Below are the code and all the weights of a small trained network. Each question names an input and a class and asks about switching units off, where a switched-off unit gives its printed mean instead of its output.

import numpy as np


def w(rows, s, z=0):
    codes = np.array(rows[::2]) - 128.0
    scale = np.full(codes.shape[1], s)
    scale[-1] = z or s
    return codes * scale


def f(y):
    return y / 2 * (1 + np.tanh(0.7978845608 * (y + 0.044715 * y**3)))


def log_softmax(a):
    a = a - a.max(-1, keepdims=True)
    return a - np.log(np.exp(a).sum(-1, keepdims=True))


def net(x, mask):
    res = np.array(x, float).reshape(1, 8) / 4 @ E
    y = f(res @ A[0][:, :-1].T + A[0][:, -1])
    res = res + np.where(mask, y, B[0][:, -1]) @ B[0][:, :-1]
    return log_softmax(res[-1] @ U[:, :-1].T + U[:, -1])


A, B = {}, {}
E = w([
[130,197,216,253],'x0',
[147,199,150,106],'x1',
[245,49,118,35],'x2',
[183,175,115,224],'x3',
[178,35,48,241],'x4',
[134,109,192,191],'x5',
[25,40,201,70],'x6',
[163,84,168,192],'x7',
],0.0051)
A[0] = w([
[86,66,139,69,218],'neuron 1',
[170,199,128,78,187],'neuron 2',
[5,47,67,157,216],'neuron 3',
[163,81,53,79,110],'neuron 4',
[118,106,158,117,109],'neuron 5',
[170,103,202,254,174],'neuron 6',
[33,99,89,91,92],'neuron 7',
[58,109,187,85,186],'neuron 8',
[114,204,33,136,205],'neuron 9',
[75,153,163,150,85],'neuron 10',
[60,122,140,101,174],'neuron 11',
[71,182,47,121,253],'neuron 12',
[185,93,57,71,138],'neuron 13',
],0.0097,0.006)
B[0] = w([
[118,89,151,158,248],'neuron 1',
[67,80,90,182,191],'neuron 2',
[43,92,159,154,254],'neuron 3',
[176,72,117,128,195],'neuron 4',
[122,139,159,77,133],'neuron 5',
[116,211,59,96,249],'neuron 6',
[123,181,126,117,178],'neuron 7',
[77,137,188,100,226],'neuron 8',
[33,99,143,163,203],'neuron 9',
[205,92,212,74,150],'neuron 10',
[121,134,255,186,194],'neuron 11',
[67,64,193,166,233],'neuron 12',
[168,25,92,138,210],'neuron 13',
],0.0071,0.0072)
U = w([
[150,106,174,99,3],'0',
[9,112,106,210,233],'1',
[208,11,31,80,134],'2',
[207,255,53,172,40],'3',
],0.0072,0.0029)

Each question gives the input, the list of numbers given to net, and the class t.
The units are the neurons (one row each of A and B). Each row of codes is followed by its name. A weight is (code - 128) times the scale printed after its matrix; where a second scale follows, it is the last column's (A, B and U).
mask holds one flag per neuron, in row order. A switched-off neuron (its flag False) gives its mean, the last column of its row in B, instead of its output. The means were averaged over made-up inputs and are rounded, as every weight is.
A unit's drop is (log p(t) with every unit on - log p(t) with that unit switched off) / (log p(t) with every unit on - log p(t) with every unit switched off).
The circuit of an input: a set's keep is (log p(t) with only the set's units on - log p(t) with every unit switched off) / (log p(t) with every unit on - log p(t) with every unit switched off). Starting from the 12 units with the biggest drops (on a tie, the unit counted first), units are removed one at a time, each time the one whose removal leaves the highest keep (on an exact tie, the one counted first), for as long as the keep stays at least 0.8.
units of the circuit, in order: the units of the circuit, biggest drop first
top k neurons: the k neurons with the biggest drops, biggest first
drop when u is switched off: that unit's drop, to one decimal
input [5,2,-3,-6,-7,4,7,-4], class 0: top 2 neurons -> (neuron 10; neuron 9)
input [-2,8,3,4,-7,8,-8,-8], class 1: units of the circuit, in order -> (neuron 2)
input [4,5,-8,6,-3,-3,-3,8], class 3: units of the circuit, in order -> (neuron 6; neuron 3)
input [4,-6,5,4,-7,6,-5,-3], class 3: top 2 neurons -> (neuron 3; neuron 12)
input [7,-1,1,-1,2,8,-8,-5], class 3: units of the circuit, in order -> (neuron 6; neuron 3)
input [3,1,6,5,0,7,-1,-7], class 3: top 2 neurons -> (neuron 3; neuron 12)
input [-6,8,-2,0,6,6,-7,7], class 3: top 2 neurons -> (neuron 6; neuron 3)
input [3,-5,-6,8,5,-4,-1,6], class 3: drop when neuron 8 is switched off -> 0.1
input [8,1,0,7,-1,2,8,2], class 3: drop when neuron 12 is switched off -> 0.1
input [1,1,0,-1,-4,3,-6,5], class 3: drop when neuron 3 is switched off -> 0.3
